Below are the code and all the weights of a small trained network. Each question names an input and a target symbol and asks about switching units off, where a switched-off unit gives its printed mean instead of its output.

import numpy as np


def w(rows, s, z=0):
    codes = np.array(rows[::2]) - 128.0
    scale = np.full(codes.shape[1], s)
    scale[-1] = z or s
    return codes * scale


def f(y):
    return y / 2 * (1 + np.tanh(0.7978845608 * (y + 0.044715 * y**3)))


def softmax(a):
    e = np.exp(a - a.max(-1, keepdims=True))
    return e / e.sum(-1, keepdims=True)


def log_softmax(a):
    a = a - a.max(-1, keepdims=True)
    return a - np.log(np.exp(a).sum(-1, keepdims=True))


def net(x, mask):
    ids = ['αγδεζθμξπστφψω'.index(c) for c in x.split()]
    T = len(ids)
    res = E[ids] + P[:T]
    r = res
    for j in range(2):
        rows = slice(2 * j, 2 * j + 2)
        q, k, v = (r @ M[0][rows].T for M in (Q, K, V))
        z = softmax(np.where(np.tri(T) > 0, q @ k.T / 2**0.5, -1e9)) @ v
        o = O[0][rows]
        res = res + np.where(mask[j], z, o[:, -1]) @ o[:, :-1]
    y = f(res @ A[0][:, :-1].T + A[0][:, -1])
    res = res + np.where(mask[2:6], y, B[0][:, -1]) @ B[0][:, :-1]
    return log_softmax(res[-1] @ U[:, :-1].T + U[:, -1])


Q, K, V, O, A, B = {}, {}, {}, {}, {}, {}
E = w([
[214,145,159,161,102,196,173,214,194],'α',
[23,173,106,108,178,41,119,52,202],'γ',
[147,111,138,107,63,164,118,66,219],'δ',
[46,110,34,162,104,202,153,43,190],'ε',
[73,152,161,146,65,76,103,193,189],'ζ',
[120,212,106,62,114,138,206,151,213],'θ',
[19,155,154,127,184,137,47,123,56],'μ',
[197,167,220,110,159,122,151,111,166],'ξ',
[141,81,63,65,100,149,85,168,230],'π',
[11,181,76,130,102,161,193,82,114],'σ',
[183,73,145,144,160,149,162,91,154],'τ',
[94,178,133,52,219,169,7,138,223],'φ',
[46,110,155,162,97,153,53,48,116],'ψ',
[122,98,174,234,161,131,164,164,96],'ω',
],0.012)
P = w([
[122,124,67,33,122,56,46,110,67],'0',
[67,90,129,147,147,87,77,213,146],'1',
[142,123,128,99,129,60,150,78,97],'2',
[15,12,173,75,188,160,190,140,206],'3',
[175,174,31,223,113,114,40,111,136],'4',
[153,110,148,94,109,63,174,60,83],'5',
],0.011)
Q[0] = w([
[241,198,43,190,152,23,98,58,93],'H0',
[50,1,206,67,206,136,166,118,226],'H0',
[46,38,233,54,191,242,188,190,168],'H1',
[194,214,119,134,195,180,94,113,39],'H1',
],0.0075)
K[0] = w([
[102,73,244,186,183,165,231,106,191],'H0',
[254,108,33,105,59,44,127,40,26],'H0',
[196,209,31,99,101,126,24,123,77],'H1',
[68,107,132,143,188,231,81,231,195],'H1',
],0.0093)
V[0] = w([
[96,195,168,97,152,56,115,238,219],'H0',
[33,173,133,98,6,122,139,111,135],'H0',
[144,127,1,152,129,195,116,175,229],'H1',
[220,179,134,64,17,157,221,112,149],'H1',
],0.0095)
O[0] = w([
[21,158,198,81,50,82,159,140,104,127],'H0',
[121,151,107,98,41,253,95,161,118,211],'H0',
[97,79,164,61,216,175,128,220,90,99],'H1',
[46,133,126,130,116,165,161,174,223,3],'H1',
],0.011,0.0049)
A[0] = w([
[179,161,216,168,159,43,166,134,73,187],'N0',
[150,137,60,236,147,157,86,172,135,4],'N1',
[69,108,158,86,165,121,203,138,156,194],'N2',
[145,170,128,255,66,111,180,161,80,78],'N3',
],0.0096,0.0021)
B[0] = w([
[82,87,206,103,133,148,165,142,215,253],'N0',
[116,252,145,121,161,103,144,147,144,218],'N1',
[203,127,150,119,131,89,134,148,125,236],'N2',
[122,59,63,74,117,109,113,166,112,185],'N3',
],0.012,0.0064)
U = w([
[223,231,135,153,109,58,208,153,97,159],'α',
[58,143,125,112,95,139,215,83,35,169],'γ',
[189,53,53,64,86,118,45,132,211,23],'δ',
[116,163,141,57,247,197,101,103,114,63],'ε',
[104,153,208,209,45,155,133,186,117,174],'ζ',
[80,183,210,90,125,148,161,135,153,2],'θ',
[153,52,179,196,68,142,71,81,59,181],'μ',
[54,255,153,224,141,20,144,98,207,86],'ξ',
[86,54,91,108,186,80,143,204,93,116],'π',
[32,156,97,164,147,245,173,86,155,231],'σ',
[179,81,102,174,204,67,141,97,144,171],'τ',
[95,124,200,117,198,105,120,138,9,141],'φ',
[174,203,180,206,67,212,81,92,190,165],'ψ',
[73,81,81,203,72,40,91,161,183,147],'ω',
],0.0064,0.0045)

Each question gives the input, a string of symbols that net reads in full, and the target symbol t.
The units are the heads (2 rows each of Q, K, V and O) and the neurons (one row each of A and B). Each row of codes is followed by its name. A weight is (code - 128) times the scale printed after its matrix; where a second scale follows, it is the last column's (O, A, B and U).
mask holds one flag per unit, heads first, then neurons. A switched-off unit (its flag False) gives its mean, the last column of its rows in O or B, instead of its output. The means were averaged over made-up inputs and are rounded, as every weight is.
A unit's drop is (log p(t) with every unit on - log p(t) with that unit switched off) / (log p(t) with every unit on - log p(t) with every unit switched off).
The circuit of an input: a set's keep is (log p(t) with only the set's units on - log p(t) with every unit switched off) / (log p(t) with every unit on - log p(t) with every unit switched off). Starting from all 6 units, units are removed one at a time, each time the one whose removal leaves the highest keep (on an exact tie, the one counted first), for as long as the keep stays at least 0.8.
circuit, biggest first: the units of the circuit, biggest drop first
k most important neurons: the k neurons with the biggest drops, biggest first
which heads matter: for each layer, one digit per head in row order, 1 if its drop is at least 0.15 and else 0, layers parted by /
input ψ τ μ ε, target ψ: which heads matter : 11
input τ φ ξ γ, target τ: circuit, biggest first : H0
input ζ α ψ ξ δ, target ω: 2 most important neurons : N3, N1
input ψ ψ τ ζ, target ψ: circuit, biggest first : H0, H1
input ε ω δ θ, target ε: circuit, biggest first : H0, H1
input ψ σ θ τ ξ, target ξ: 3 most important neurons : N0, N1, N2
input τ ω τ τ φ, target ξ: circuit, biggest first : H0, N1
input α τ δ δ φ φ, target φ: circuit, biggest first : H1, N0
input θ ξ θ ψ, target θ: circuit, biggest first : H1, H0
input ε π ε π, target ε: 2 most important neurons : N1, N3
input α θ μ θ σ, target ζ: circuit, biggest first : H1, H0, N2
input δ ε ε ψ τ, target α: circuit, biggest first : N1, H1
input α φ π ε ζ, target ε: circuit, biggest first : H1, H0
input π θ ξ ψ τ, target α: most important neuron : N1
input α θ θ α, target α: circuit, biggest first : N2, H0
input π φ φ ε, target π: circuit, biggest first : H1, N2
input σ γ θ φ, target σ: which heads matter : 10
input ε ξ θ μ, target ε: which heads matter : 11
input φ ζ ψ, target μ: which heads matter : 01
input ζ σ ψ ξ, target ζ: which heads matter : 10
input θ ξ ξ, target θ: 2 most important neurons : N0, N1
input μ π θ τ τ, target ξ: 2 most important neurons : N1, N0
